cols: Q M G F N V A P
[ 5  3 -7 28 14 26 -9 17] -> befo
[ 18 -51  18 -31 -51  18  18 -51] -> neme
[-50  14 -50  15  43  -2 -18  -2] -> Guni
[ 5 -5 16  8  1 36 13 25] -> redaf
perm: [ 18 -51 -51  18 -51  18  18 -31] : neme
count neme: [-51] : 3
count Guni: [13] : 0

cols: S U C H L
[-9 34 20 20 -3] : Guni
[-5 22  1 12 -3] : neme
[ -4 -37  55 -36   1] : tiz
[12 22 -3  2 -5] : redaf
[-9 -3 35 20 19] : nono
[35 -9 20 -3 20] : makog
[17 52 43 31 -1] : gup
down: [-36   2  20] : H
perm: [-5  2 -3 22 12] : redaf
perm: [-9 35 20 20 -3] : makog
down: [-5 -4 12 -9 35] : S
perm: [34 20 20 -3 -9] : Guni
perm: [20 35 -9 20 -3] : makog
perm: [-3 12  1 22 -5] : neme

cols: B X W K
[16 13 -3 11]  makog
[ -5  17  -5 -17]  Gemas
[-42 -17   3  38]  Noze
[ 9  6  4 18]  redaf
[-16  -5  -5  17]  Guni
[ 16  -5 -16  -5]  tiz
perm: [ 17  -5  -5 -16] : Guni
perm: [-17  -5  17  -5] : Gemas
perm: [ 17  -5 -17  -5] : Gemas
down: [-17   6  -5  -5] : X
down: [ 16  -5 -42   9 -16] : B

cols: ded ven Bimo Lam riv zekeg bas dafo favab
[ -5   0  10   4 -11 -18  33   3  20] = makog
[ -5   0  10   4 -11  -1  13   1   2] = nono
[ -5   0  10 -27 -11   7 -27  -2  -5] = Guni
count Guni: [-2] : 1
down: [33 13] : bas

cols: Pomaz nufem kivil tiken kotav movet kunem Belum
[  0  -3 -33 -18   8  -9 -12 -17] : bifuv
[ 31  27 -15   2 -11  12   8 -12] : neme
[ 32  -8 -12  -5  10  16  20 -22] : baful
[-34  21 -14  -3 -11  -5 -15   6] : makog
[ 25   0 -15   8  28 -10  11  -6] : gup
[  9  15  -5  29 -13  45  -2 -40] : befo
[ -9 -16 -26  49 -38  11   4  16] : redaf
[28  0 28 -6 25 11 28 11] : nono
perm: [-6 25 11 28 11 28  0 28] : nono
count nono: [28] : 3
perm: [-40 -13  -5  -2   9  15  29  45] : befo

cols: Z R J Y T D
[ 41   7 -44  14  -8  23]  makog
[ 47  42  11 -10  42  42]  gup
[ 41  -9 -44   7  14  23]  befo
[ 40  24 -36  -1 -17  25]  redaf
[ 52   4  -1  -4  31 -42]  nono
[ 41  31 -27  -7 -22  22]  Guni
[19  4 -1 -4 28 17]  baful
[53  7  7 20 20 20]  bifuv
count Guni: [-8] : 0
down: [-27  -1] : J
count bifuv: [20] : 3
perm: [-44  -8   7  14  23  41] : makog
down: [41 19 53] : Z
down: [ 7 -1 -4 -7 -4] : Y
count gup: [41] : 0

cols: bet Gapag bap pakat gufab lof
[ 18  17   4 -12  18  -6]  neme
[ 20 -10   1 -20  10  -6]  bifuv
[ 29  28  29 -30  10 -21]  makog
[ 13 -26 -12   5   2  13]  befo
[ 11  10  -4 -13  15  -9]  redaf
[ 29  29  29 -21  10 -30]  Guni
count Guni: [30] : 0
perm: [-30  10 -21  29  29  29] : Guni
perm: [-26 -12   2   5  13  13] : befo
down: [20 29] : bet
count bifuv: [-6] : 1
down: [18 20] : bet
perm: [-21  10 -30  29  28  29] : makog

cols: movib tuf dero sanit beg Rogib
[ -3  19   6  -8 -10  22] -> nono
[-16 -11   4   7   9  -7] -> baful
[-38 -15  18   6 -19 -20] -> redaf
[ -8  12   8  -5 -10  14] -> bifuv
[-1  7  7 -3 -2 10] -> Guni
[-25   5   1   4  28  23] -> neme
[26  1 -3 -2 -5 -5] -> tiz
[-5 -5 -2 -2 -5 -5] -> gup
[-28 -18  18   7  -9 -22] -> makog
[ -6  -5 -22  -2 -25 -30] -> Noze
perm: [-30 -25 -22  -6  -5  -2] : Noze
count gup: [-5] : 4

cols: teme vuvo vibod tes Pekig kavog mif Puga vitas lofa
[ -2  -3   1   8   4 -11 -11  -4 -16 -10] = redaf
[ 6 44 -6  7  1 44 15 44  9 16] = bifuv
[ -4 -14   1  -2 -11 -11 -15   4  -3   8] = Noze
[-51  17 -27  19 -26  38 -25 -26  16   4] = Guni
[-51  17 -27 -13 -26 -13 -13   6  17  13] = befo
count redaf: [-16] : 1
perm: [ -3   8  -4 -14   1  -2 -11 -11 -15   4] : Noze
down: [ 8  7 -2 19] : tes
count befo: [-13] : 3
count bifuv: [7] : 1
down: [8 7] : tes

cols: leva Loro rala Bes Rikat vozil sasur Lisov lar
[ 23 -22 -25 -14   3 -12 -43  26   4]  befo
[-12  -4  -2 -18 -23  17 -19 -10  12]  nono
[ 20   1  -1  -4  -9  -4 -11  17   4]  baful
[ 17  21  15  22   9   5  47  -5 -11]  makog
[-11  47  47  18  47  18  47  18  21]  Gemas
[-13  18  10  12  16   0  19  -8  -8]  tiz
perm: [ -2  12 -19 -12 -10  17  -4 -23 -18] : nono
down: [ 4 12] : lar
down: [-23  -9   9  47  16] : Rikat
down: [ 9 47] : Rikat
perm: [-11  22  15  21   5  -5   9  47  17] : makog
count Gemas: [18] : 3
down: [-11  47  47] : sasur

cols: Bivov zimip Kar rosu mada kuni nekit dagi Kegi
[ -5  18  11   8   5 -15   9   8 -10] : befo
[ -5  18  11   8   5 -15 -12 -15   7] : redaf
[ -5  18  11   8   5 -31 -12 -15   7] : Guni
count befo: [8] : 2
find: [ -5  18  11   8   5 -31 -12 -15   7] : Guni

cols: seta maka Zona sivap
[-13 -29  -5 -42] -> Guni
[-25  -1   5 -11] -> neme
[-24 -10  12 -21] -> gup
[-33 -33 -41 -41] -> bifuv
[-47  -3 -12  12] -> baful
[ 52 -17   5  15] -> redaf
count bifuv: [-41] : 2
down: [  5  12 -41] : Zona

cols: misid lafu Zal Vitu
[  4 -18  14   4] : neme
[-6 11 -6 -6] : baful
[5 5 5 5] : Guni
[  6 -14  12  12] : befo
[11 11 11 -6] : tiz
[-18  17  12 -10] : gup
[ 48 -41  31  31] : makog
[-25  16 -22 -22] : nono
[ 25 -11   2   2] : Noze
[-6 11 -6 15] : redaf
[-44  25 -16 -16] : Gemas
[  8 -13  13  13] : bifuv
down: [  4  -6   5   6  11 -18  48] : misid
perm: [ 31  31  48 -41] : makog
count Guni: [5] : 4
down: [11 17] : lafu
count neme: [4] : 2
count tiz: [11] : 3
down: [-25  25  -6 -44   8] : misid

cols: fesi Vupo Ramur fana bepo Duton Lomu
[-16  14 -16 -16  -5  -4  -8] -> tiz
[  5  14 -16  14   1  -2 -10] -> redaf
[-3  7 -2  5 -5 -9 -2] -> gup
[ -1  -3   9 -11 -21 -30  16] -> baful
[-3 -1 -1 -1 -3 -3 -3] -> Guni
[ 16 -17 -14 -19 -10   2 -35] -> Gemas
[ 10 -11 -18 -14 -17  -5 -41] -> bifuv
[-18  17   8  -5 -22  12 -12] -> makog
[ 15 -10 -17 -18 -15  -1 -38] -> befo
[-44  10  16  18  15 -32  25] -> nono
down: [-14  -5 -18] : fana
count tiz: [-16] : 3
down: [ -3  -1  -3  16  10 -18  15 -44] : fesi
count Guni: [-3] : 4

cols: meto bof Zuris vig kibu Ralin gegap bamet ginaf
[ 47 -24 -33  12  18 -29  27  38  16] : Guni
[-15  10  24  18 -23  -5 -21  13  33] : makog
[ -5 -21  24  13 -23  18  10  34 -15] : bifuv
[ 32 -15 -35 -28  50  46  18 -34 -31] : Noze
[ -5  34 -23 -22  13  10  18  24 -15] : neme
perm: [ 33 -15  10  24  18 -23  -5 -21  13] : makog
down: [ 10 -21 -15  34] : bof
perm: [-15  13  10 -21  34  -5 -23  18  24] : bifuv

cols: bod fet moban zotaf kav pido Rugof firi
[ -8   1 -21   3  -6 -22 -13 -22]  Guni
[  2   2  11   4 -12   6   6  21]  Gemas
[  9  -5   6 -18  39  -2  -5   6]  makog
[ -4  -3  -3 -14  28  -3  28  -3]  nono
[  0  -5   6 -18   1  -2  -5   6]  bifuv
down: [-5 28] : Rugof
count bifuv: [0] : 1
count nono: [-3] : 4
down: [-21  11   6  -3] : moban
down: [-13   6] : Rugof
down: [-22  21   6] : firi

cols: dele zegul lefu midin zitad nere Feme Tid Pebu
[ 26 -53  27 -16 -15 -39  36 -22  14]  bifuv
[ -5   5  -2  -7  18 -10 -38  30 -16]  Noze
[-13 -37  13  -3  -2  -7  23 -32   3]  nono
[ 17  -9  -3  15 -34   3  23 -15  21]  baful
[ 47 -17  16 -12 -23 -37  27   3  19]  Gemas
[-39  -6  -5   6  15 -11 -52  15 -22]  tiz
[-36  23 -19  14  18  31 -31  10 -17]  neme
[ -1  12   2 -12  19  -6 -15  16 -11]  makog
[-13 -37  13  -3  -2  -7  38 -26   6]  Guni
down: [ -7   3 -37 -11  31  -6  -7] : nere
perm: [-17  10 -31  31  18  14 -19  23 -36] : neme

cols: Sak nari fugi gaz Zife
[-4  3  2 28 46] = Gemas
[ 9 23  2 31 25] = neme
[ 3  6 41 30 11] = redaf
down: [31 30] : gaz
perm: [ 6 41 30 11  3] : redaf

cols: lusat putuz nef Tirop zulo
[  6   0  -5 -12   8] -> redaf
[-12  -6   2  -3  -2] -> gup
[-12   6   7  -5   0] -> Noze
[  7 -12 -11   5  -4] -> Guni
down: [-5  2] : nef
down: [2 7] : nef
down: [-2  0] : zulo
perm: [  0  -5   7   6 -12] : Noze
down: [ 8 -2  0] : zulo

